Each row has a hidden value; after the row comes its band, the name of the range that the value falls in. Each part has its own.
[  48  181  168  258   81  154  -30   62 -255   29  100  132  122  -45
   71  185  -56  118   50 -157  235 -187  -72  199  145 -184   55  -17
  -16 -210  204  125  163   32   39  310] : mf
[ 103 -484  -68  -80  197  154  414 -244   50  -23   71  -80   77  200
   61 -232  145   46   48    6  -12  -25   57  -55 -233   91  123  -26
  -85 -106 -205 -120 -119  -11  140 -215] : tb
[  89  349 -238  -61 -157 -356 -291  167  388 -359 -392  -15 -327 -440
 -308    5  -50   97  181  427 -146 -313  309 -319  219   57 -543  -91
  -38  100  196 -235  299 -172 -402    0] : Jj
[  42  175   63  184   87  106   16   61 -144   20   84   91   17   50
   46  175  -60  139   52 -134  175 -176  -51  123  172 -163   55   11
  -50 -176  186   78  121   -3   50  266] : Dt
[ 211  -10 -142 -132 -211  -57  179 -194  287 -405 -190   38   26 -458
 -179 -373  129 -144  143  -74  147 -261   97 -177 -393  194 -227  -91
 -117  -99  -80 -131  196 -205  -19 -201] : Jj
[ 199  -21 -176 -113 -221  -81  187 -205  307 -434 -173   -3    4 -479
 -187 -383   62 -123  193  -62  119 -307  127 -199 -387  142 -265  -68
  -91  -93  -72 -180  182 -148    6 -213] : cl
[   8  189 -336  -73 -150 -362 -220  175  375 -251 -314  -50 -544 -336
 -214   57 -142  105  107  383 -161 -221  313 -313  260  -34 -504  -93
  -18  117  150 -130  144  -61 -301   47] : mf
[ -85 -562  -43  137  100  261  250   60 -294   81  136   25    0  -69
  252 -137   74   88 -152   70 -253  217  133  236 -453 -220  150   38
  204  240  -51   19 -303  237  157 -209] : ph
[  71  303 -310  -39 -174 -346 -258  188  359 -312 -301  -53 -442 -424
 -268   40 -186  116  174  358 -142 -308  316 -291  244  -47 -514  -69
  -13  106  198 -201  202  -45 -295   43] : cl
[  15  119 -114   92  153  285  111  191 -179  173  232   80   16  297
   65  199  -36  154 -144 -241   45   27  -19  215  100 -164  299   95
 -151  -38  192   37  -86   33  198  249] : jc
[ 190  257  -64   -3   41  270 -122  338 -177   85   74  135   49  -72
  -66  122   80   20 -264 -104   42  111   64  227    1   41  158  -27
 -186  122  186   41   16  -81  -46  162] : Jj
[ 215 -407  -25 -113  228   95  407 -302  123  -73    7  -89  118  232
   -5 -243  169   70  155   53   38 -122   17 -123 -149  199  109  -44
 -116 -193 -225 -168  -22 -111   69 -247] : Cm
[ 425 -288  179 -118   89   -8  221 -291   76 -153 -107  -38    2 -154
  -49 -252  167  -67  148   75  254 -154  -56 -114 -133  315  -56 -229
  -80 -207 -258   15  118 -174 -104 -244] : mf
[ -30  105 -293  -73  -24  -83 -138  153  185  -43  -69  -25 -331 -127
 -130  109 -114   11  -91  103   38  -91  257 -153  281  -24 -293 -116
 -208  -32  108  -15   59   21 -125  260] : Jj
[ 144   84 -296 -132  -13  214  -61  353  -73  183  148   61 -335  -20
  -34  150  -81  -43 -381 -180   70  207  116  145   82   11  125  -84
 -249  132   98  161 -178   53   70  226] : Jj
[ 294   34  -14  -27 -268 -206  196 -259  272 -483 -260   57  -92 -533
 -141 -348   49  -49  350  -35  173 -410  -33 -187 -374  115 -242  -75
   78 -139  -57  -77  260 -215  -27 -283] : mf
[ 518 -208  104 -118  232   98  318 -134    3   14   10  -44  -28  252
  -23 -110  127  146  145   46   67  -72 -155    1  -52  265  314  -62
  -46  -92 -175  -59  -44 -184   22 -316] : Cm
[ -36  134  -86  165  186  111   63  105  -65   36   77   41   76  262
    8  181  -55  271  100    7  -69 -176   48   75  203 -182  116  125
  -44  -98  220 -125   57   11   55  185] : Cm
[  -1  197  147  285  239  204   77   49 -221   20  105   96  346  253
   50  175   38  289  159  -47    9 -225  -57  185  132 -199  202  145
    4 -160  258 -123  158  -33   56  180] : tb
[-131 -639  -72   92  139  272  257   20 -256  103  142   -5   17  -31
  244 -159  104   49 -196   94 -237  247  190  189 -420 -178  100    2
  133  208 -100    4 -309  242  138 -175] : ph
[ 547 -260  102 -101  182   28  265  -47  -57   86   30  -59 -323  180
   41  -24    7  160   92   74   56    3 -177   32    6  182  296 -109
   56    6 -175   80 -153  -81   27 -311] : jc
[  15  258   59  155  209  171   27   60  -80  -19   47   71  302  221
  -42  136   98  208   86  -19   26 -193   16   83  163  -77  102   94
 -134 -140  229 -165  194 -129  -24  193] : jc
[-131 -558 -170   57  -63  127  229  -42 -106  -40   65    9 -153 -291
  176 -217   -7  -55 -129    1  -96  107  200   79 -437 -178  -88  -57
  118  114 -104   74 -227  250  154 -113] : mf
[-162 -660  -22   91  171  308  200   11 -278   98  113    3  152  -83
  229 -187  186    1 -237  153 -226  271  243  189 -427 -123   33  -39
   87  194 -116  -18 -255  222   56 -151] : Dt
[ -75 -450 -210   50  -99  115  224  -58  -46 -121   73  -19 -102 -351
  100 -252  -63  -57  -54  -37  -68    8  220   42 -439 -173 -127  -34
   83   84  -79  -16 -180  246  178 -122] : cl
[  19 -645  -79  -39   97  125  310 -150  -66   37   76  -63 -154  -53
  166 -207   61  -34  -99   50  -22  123  126   12 -288  -15   -5 -119
   27   16 -230   68 -231  154  110 -168] : Dt
[  -8  188    7  220  205  177   81   79 -139   27   98   82  237  269
   19  172   -6  277  130  -52  -19 -206  -14  140  154 -181  183  149
  -37 -145  244 -128  111  -25   74  190] : Cm
[ -82  129 -146   56   99  149  -85  116  -11   -3   75    1   98  -20
  -77  102  -37   32  -93  -25   79 -105  225    8  199  -90 -145  -33
 -245 -109  161  -97  107   50  -36  332] : cl
[  12 -195 -202  -51 -143   -8  312 -205  222 -326  -95   15    9 -262
  -42 -350  109  -48  131  -80   -6 -188  116 -124 -460    5 -133   20
  -19  -37  -67 -153   46  -89  118 -219] : ph
[ 112 -460   18  -93  202  171  344 -261   33  -42   34  -67  171  111
   47 -257  233  -30    0   31   61   -1   76  -56 -235  163   41  -95
 -142 -128 -228 -102  -39  -74   42 -181] : ph
[ 551 -198  130  -82  221   64  303 -128  -19   -4  -15  -34  -45  217
  -13 -102  102  182  204   83   50 -109 -183   15  -50  248  312  -51
   22  -87 -164  -54  -29 -180    4 -350] : Cm
[ -94 -641  -54   34  124  285  222  -24 -228   95  128   -2   59 -107
  202 -192  138  -56 -245   55 -105  245  203  155 -393  -70   29  -86
   27  119 -158   49 -253  210   95 -110] : mf
[   3  175   62  260  138  113   90   51 -168   25  118   78   73  182
   71  203  -95  258  150 -120   76 -233  -79  143  167 -258  151  109
   28 -168  239   -6   94   34  121  221] : jc
[  27 -544 -230  -97  153  190  433 -159   41   31  124  -71  -34  206
   94 -220   77   42  -42  -42  -91   62  110  -18 -288   21  162   14
  -73  -27 -192  -91 -243   79  227 -192] : Cm
[ 446 -287  170 -118   94  -23  185 -257   65 -128 -101  -60  -57 -169
  -55 -221  117  -51  145  108  242 -149  -41 -116  -80  303  -73 -245
  -66 -190 -253   19   99 -134 -115 -231] : Jj
[  76  116 -302  -61   89  275   63  363  -96  196  190   63 -180  248
    4  172  -23  122 -299 -171 -114  194   76  193   26  -82  314   87
 -183  194  177    9 -217   10  158  137] : jc
[ 263 -375   91 -105  105   56  288 -296   71 -122  -50  -46   47  -70
    3 -268  188  -68   84   29  183  -95    5  -97 -203  230  -36 -171
  -99 -181 -251  -16   49 -124  -22 -207] : Dt
[ 585 -261  157 -149  144  -21  165  -78  -28   57  -40  -56 -353   22
    8  -46   41   50   47  111  181    5 -149  -21   61  281  142 -232
   -7  -51 -232  156  -69 -120  -89 -253] : Dt

Part 2:
[ -42  -80 -304  147  160 -190 -105  138 -320  204  -89   19 -144  108
 -114  213   35  123 -245   50   70 -122 -175  -39  194  118   14 -117
   -4 -145  142   62   15  -82  -74   28] : Fb
[  43 -147   99  -44  188  -60  -34   44  -69  -54   41  199  -44  145
  -65  158 -244 -181  271  -90   48   77 -166  121 -108   22   49   -9
  195   88   97  167 -134   30 -159 -384] : hg
[   7  269   35   12 -159   91 -114  -36   47  -65   36 -289 -168   89
  200 -123   91  135 -320   23   77  -85  146 -429  131   -9   59  -79
 -160 -328 -112  -72  206 -150  118  187] : hg
[ -35  239  -96  102   11  139 -122   80 -113   23   -1 -226 -149   28
  154 -126  -27  169 -370   24  -65  -13  -15 -254  140  165  -52 -195
 -117 -172   32    6  173 -187   55   40] : sn
[  31  198  -31   12 -135   66  -87  -43   27  -34  -56 -231 -198  118
  167 -144  147  121 -375   38  108  -87  193 -434  116  -52   94    7
 -125 -386  -76  -71  189  -99  105  277] : sn
[  16  -55  107  -41   65   15  -71  -21   92  -30  -33   48   85   47
  -16  -35 -174  -45  341  -64  -11  109  -74    7  -46   46   73    1
  125   31  101    1  -69  113  -11 -196] : sn
[  71  153   86  -88 -182   42   10  -88   26  -66   56 -244 -138   49
  200   88   87   17 -238   48  110 -169  223 -300   46  -82  137   13
  -63 -195 -172   28  122 -117   16  196] : Ml
[  51  -39 -187    6 -110 -144  -75  -90  -88  132 -180 -160  -96   70
    2  125  263  129 -235   70  187 -234  212 -232  150  -87  199  102
  -13 -369  -44 -134  122   59   63  419] : Fb
[  38   75   69  -82  -86  146   14  -83   75    9  -34 -226  127 -150
  143  -17  -68   64   98   17 -108  -13  137  -24  -13   91   88  -24
   59   74   -8  -25   43   55   39   89] : fg
[ -13  204    2   85  -11   17 -132   51  -83  -14   22 -113 -175  133
  114  -18  -37   80 -223   38   47  -50  -63 -304  126   85    2 -142
 -107 -190    8   56  118 -196    4  -72] : hg
[ -13   68 -187   75   26   94 -146    3 -106  108 -143 -215  -16  -52
   57  -93   52  187 -205  -11  -52  -42   81  -79  111  141   27  -94
    8 -196   64 -143  158   30  101  189] : zr
[  12  -97  -86   43   39 -204  -43   18  -93  131 -123   87  -19  110
  -85  189    1   26  111   90  110  -85 -113 -108  111   22  125   28
   33  -67  127   75  -81   16  -76  -10] : zr
[ -70   87  -18  -50   12   47  117  146  -27    2  265 -206  -27  -52
   75   72 -140  103 -142  -12 -107   52 -130  -75  106   98  -50 -190
  -94  146    3  163  -54 -155  -29  -11] : hg
[  27   -6  220 -103  -32  -51   -9  -33   97  -79  139  -10   60   49
   40  178 -183  -93  350  -31   48   -6  -81  -31  -31   -6   98  -41
   68  108  -34   94  -92   -6  -65 -239] : Ml
[  50   57  -64  -10  -52   69  -83  -58   25   -3 -140 -138 -128   91
   96 -151  111   72 -227   -5   86  -32  194 -271   45  -52  115   72
   -1 -332   -4  -97  128   34   86  248] : fg
[  65  -96   75 -145   30   41   89  -26   20  -60   72  -37  -15   12
   45  103 -102 -102   72  -71   15   20   81   52  -99  -53  100   56
  143   49  -29   99  -68   60  -72  -23] : hg
[ -26  -91 -138  -17   47  -81  102   76 -116  166   15  -83   84 -103
  -37  219  -69   93   35   73  -77  -44 -104   74  102  119   51  -68
   32  185  109  131 -112    0  -81   66] : zr
[ -93   40 -215  148   69 -100 -197  100 -116  149  -63 -103  -30   65
  -72  -28   25  230  -95   -4   20  -19 -162 -152  235  142   -6 -166
  -82 -213  132 -116   77  -20   90   61] : Fb
[   1  125  -40 -101 -137   33  138   48  -18  -32  212 -306 -186   22
  169   92   89   94 -447   31   55 -112  134 -286  119  -78   58  -58
 -150 -125 -156  111   58 -187    8  304] : Ml
[  45  -33   65 -136   12   97  124   -5  -16  -28  112 -130   42  -99
   95  141 -141  -50   40  -34  -84    0   61  102  -76   43   60  -26
  112  183  -30  136  -58    3  -80  -27] : hg
[ -10  -87  -23  -92   25  -84  230   94  -64  103  133  -43   82  -99
   -4  288 -154    7   97   97  -92  -15 -141   67   53   77   51  -52
   25  337   81  284 -206  -64 -161  -29] : fg
[  18 -107 -105  -31  -93 -242   33  -41  -27  150  -82  -55   16   46
  -66  237  134   86   49  108  149 -170   29 -161  152  -70  194   88
  -13 -119   25    5  -57   59  -16  254] : Fb
[  59  -95   54 -112 -127 -111   53 -121  129   62 -103  -52  123  -17
    2  122   40    9  275   74   83  -77  108 -111   29  -75  218  147
   67  -18   19  -13  -83  149    3  174] : ff
[  18 -153  -15 -125  -33  -32   62  -58  138   51  -49  -74  139  -50
  -41    2   -3   42  241  -35   13   46   81    4    3  -58  155  110
  102   -6   55  -68  -96  217   48  189] : ff
[ -31  -14   67  -14  176  143  -53   76  -19  -15   73  -21  137  -89
   11  -21 -327   -9  289 -110 -195  176 -182  215  -67  219  -58 -173
  149  253  139   68  -66   42  -46 -349] : sn
[  63   21   48   18   45   18  -66  -36 -101   50 -124   11   26   -7
   63  139 -133  -42  140   69  -32  -63  -28    8  -22  136   77  -35
  118   80   84  106   -2  -22  -99 -179] : fg
[  49   39   11  -27   25   48  -47   -2  -54  -54    3  -63 -156  113
   83    6  -29  -30 -167  -39   66  -24   70 -142  -11  -17   62   -6
   40 -167  -24   48   64  -53  -25   -6] : hg
[  -3  -78   14  -61   89   59   24   32   31   19   14  -24  105  -54
   -7   -2 -179    4  216  -58  -96  114  -72   99  -31   89   34  -37
  119  139  110   47  -91   94  -27 -101] : fg
[  59  145   -5   22 -136   17  -94  -95    1   40 -165 -163  -76   49
  141  -20  106   89 -146  111   80 -138  163 -322   96   12  138   31
  -51 -244  -16  -46  135  -46   49  194] : fg
[  -5  -59  -49   10  165  -27   44  127 -163   49   54   65  -60   44
  -17  160 -195  -39   -5    8  -52   40 -189   62   10  120  -13  -99
   77  153  127  230 -107  -90 -155 -220] : sn
[  70 -169    1 -113   38    6  121  -61  -69  118  -78  -41  212 -201
    4  281 -140  -50  300   48 -118  -60   40  280  -80  114  128   35
  226  322   77  122 -132  135 -128  -26] : ff
[ -17  -42  181  -51  137   15  -70   56   24  -77  163   60   88   28
  -15  120 -336 -101  420 -119  -58  118 -234  155  -68  118  -11 -153
  136  219   66  103 -118    7  -85 -464] : Ml
[ -47  -71 -129   71  179 -130   18  182 -169  104   31  119  -98  126
  -88  131 -146   22  -38   41    3   52 -288  -51  111  106  -20 -105
   -1   67  193  221 -135 -109 -138 -176] : fg
[  31 -155 -204  101  145 -235  -87   48 -310  195 -168  123  -85  106
 -123  343    9    0  -33   84  110 -177 -128   46  100   82   97  -19
  107  -65  133  108  -37  -19 -150  -65] : Fb

Next part:
[-316  -17 -174 -322  470  231  138 -147 -176 -322  153  272 -263 -229
   71 -181 -222   53 -127   81  175 -221  101   56 -205   26 -196 -239
  -49 -205 -101   96 -197   26   -5  -27] : U
[  62  110 -129  -28 -225   14    4  110   28  -81  114 -127  246  117
  142   97   73  -33  -22  -66 -214  -27 -182  113  115  191 -206  213
  -37   35  163  -44 -142  -70   86   47] : G
[  48  157  -14  142 -272    8   29   63  -75   11  -83  -86  207  164
  134   94  -13  -71   55    9  -94   81  -34   50  152   68  -42  166
  -14   95  123 -131   67  -95   31  -90] : F
[ 178   11   -9   42 -102   -1  -29   13   23  -95 -273   -3  210   14
   10  -46   75 -224  145  153  -57   66  -63   29  159   58  -23  -29
    5   26  167 -278  -28  -54   74   43] : E
[-394 -147 -179   31  162   59   67 -130  -97  -75   41   93 -301 -186
  -50  135  -19  -19  -83  -59   -1  -41  112  -92   11  -93  158  -97
  -72 -153   -2  206   23  134 -140  110] : E
[-416 -182 -416  177 -102   28  -70 -312  -23  -66  182   25 -320 -209
  -53  223   44  -61  -25  -37  -77  -85   21  -42   71   -6  196  -54
  -84 -304 -109  606  171  235 -146  -11] : E
[ 377   -4  137 -115  133  -94  116  169   52 -251 -191  137  198   41
  -38 -344  -45 -125  120  220  156 -113 -175   73  -49  112 -219   15
 -112   23  -30 -351 -137 -190   50   77] : Y
[ 369 -106 -107   -3  -25 -148  -43   81  182 -192  -98  -48  315  -13
  -36 -160  211 -233  143  170 -107 -106 -324   88  130  178 -174   68
  -64  -38  137 -141 -147  -75   72  195] : R
[ 176   74 -151  -62   64   -5   30   47   27 -180   75  -82  298   45
  178  -96   89 -111   55   95 -129 -127 -186  159  111  163 -274   79
   18   14  205  -96 -152 -123   91   24] : G
[-459  -40 -375  281   47   63    6 -356 -237   11  190   75 -320 -126
   90  163 -106  -44  -29   15   83  -98  144  -44   68  -89  188  -84
  -20 -219 -141  571  352  121 -174 -248] : F
[-216  -63   31 -282  659   67  209  154 -366  -87   98  372 -242 -115
  -20 -151 -190   58 -311  -89  303 -210  -44 -160 -229  -50 -167  -96
 -161   -1 -107 -227 -206 -111  -71  195] : U
[-471  -80 -347  169  -58  131  -49 -364 -179  -36   93  156 -406 -186
  -26  166 -130  -72  -31    6   84  -38  153  -73   22  -56  210 -161
  -59 -288 -202  515  267  193 -118 -196] : W
[ 150  -32   -2   78  137  -69  100  -24   57 -200 -183  -11  137  -32
   49 -176   37 -150  194  231   27  -55    9   84   98  -15  -20  -50
    8   -8  126 -139   23  -83  -37    8] : E
[  12  153   68    9 -326   84   67   56    0 -114 -134   -2   80  123
   54   16 -128  -19   77   35  -37  101   44   76   39   86  -58   99
  -58   24    2 -154   -9  -60   57 -108] : A
[ -20  141 -120  -84 -240   95   23   70   51 -138   93 -136  206   88
  165  106   33   -4   -6  -55 -247    7  -86  149  100  178 -205  163
   -6   16  189  -51 -181  -37  105   14] : G
[ 250  -76   48  198 -450 -294  -43  343  -47  196    6   68  113  230
 -199  144   90  -68 -132 -209   17    4 -461 -183   45  175    0  428
 -325   73 -195  -62   64 -105  -46  227] : Y
[  19  165   60  -17 -232   60  122   91   20 -157  -40  -55  131  131
  121  -16 -110   41   65   35  -66   40   29  128   22   99 -127  148
  -49   43   51 -126  -58  -91   33  -83] : F
[  87  107 -103  -14 -126   -2   28  124    5  -70   78 -122  268  115
  154   62   83  -55  -11  -40 -190  -35 -173  104  129  155 -202  190
  -16   68  202 -109 -134  -98   76   59] : G
[  34   86  113  -19 -360   31  105  109  142 -186 -148  -64   78   95
    1   12  -66   21  114   28 -107  104   44  101   29   87  -31  142
  -91    7   34 -146  -84  -26   19   10] : Y
[-291 -196 -127  -66  247  -43  187  -43   37 -250  206  115 -339 -181
  -84  -53  -73  121  -74  -28   75 -207   19   -5 -153  -24   23    1
 -182 -215 -168  339  -64   88 -201  155] : E
[-299  -56   29  -52  460  156    4   29 -570  231 -293  441 -280 -123
 -111   96 -142 -219 -282 -110  313   83   80 -384    8 -192  151 -277
  -63   79    2 -457   38  -37   -8  112] : W
[-129 -229   36 -201  600  -63  179  190 -159  -91    2  264 -207 -167
 -146 -107    5  -21 -221  -84  168 -171 -112 -190 -129  -76  -45  -74
 -178  -14   -5 -224 -236  -43 -120  404] : R
[-264  -56  -75 -158  588  101   81   63 -472   73   20  358 -206 -124
   -1   -7 -117  -73 -320 -105  256 -124  -44 -234  -91  -85  -63 -151
  -93   23  -15 -235  -94  -72  -37  151] : U
[ -23  173   75  121 -373   73   68   28  -17  -54 -185  -63   94  147
   83   82 -103  -41  115   37  -71  161  115   65  115   30   29  107
  -15   61   68 -148   84  -52   28 -147] : A
[-258 -177 -159 -183  374   81  107 -110   -5 -277   53  161 -257 -262
  -57  -97  -38  -18  -50   60   56 -161   53   -1  -95  -27  -26 -185
  -80 -205  -19  116 -164   95  -81  165] : R
[-315  -66 -220 -133  403  134    4  -71 -392   17  113  322 -244 -162
    0   35 -110  -75 -275  -84  195 -147  -61 -171  -82  -12  -62 -157
  -93 -105  -88   24  -50   14  -20   64] : U
[-489  -36 -349  308  -91   86  -38 -349 -255   78  117   98 -366 -110
   30  243 -115  -67  -43  -36   77  -16  157 -100   90  -94  257  -87
  -41 -214 -164  539  378  156 -155 -246] : A
[-414 -199 -365  170  -42  -10  -17 -231   -1  -57  202   -8 -308 -188
  -50  230   68  -25  -51  -84 -108  -90   10  -50   69  -25  189   -4
  -94 -256  -62  554  123  210 -172   71] : R
[ -58  173  -59 -141 -305  170   39   31   39 -203   26  -65  134   72
  141   51  -80   35   17   -3 -169   41    5  164   18  174 -193  108
  -24  -24   90  -74 -178  -16  117  -61] : U
[  90  100 -117 -121   -6   60   41   59   19 -191   67  -61  240   41
  165  -55   35  -58   18   51 -134  -85 -130  152   64  167 -264   82
    3    8  176 -117 -193  -89  100   26] : G
[ -12  156   31   18 -408  117   12   24  -15  -80 -159    4   73  109
   35   69 -115  -56   70   18  -60  141   39   58   68  100  -32   78
  -52    3    6 -142    3  -27   86 -120] : A
[-205 -184  -40  -83  467   -8  116   52 -181  -46  -58  204 -202 -172
  -90  -12    9  -75 -147  -45  116  -94   -7 -172  -32 -109   55 -123
 -101  -29   47 -144 -108    7 -110  269] : R
[ 122  122  -87   12  -70   77  -22  -43  -88 -105 -132   24  215   47
  129  -70  -26 -174   95  155   -6    3  -54   86  113   99 -136  -26
   31   14  113 -176   -2  -94  106 -118] : F
[ 352  -63  -61  -36   61  -63  -75   39   13 -135 -246  105  266  -34
  -47 -197  116 -302  121  217   40  -55 -247   14  107  128 -140  -71
  -40  -14   98 -307  -95 -101  111  105] : E
[  43   69   18   71 -382   50  -39   44   18  -24 -246  -39  134   78
   -9  123   23 -141   89   16 -128  171   -9    2  154   72   42   72
  -35   33  116 -213   -4   -4   72   10] : Y
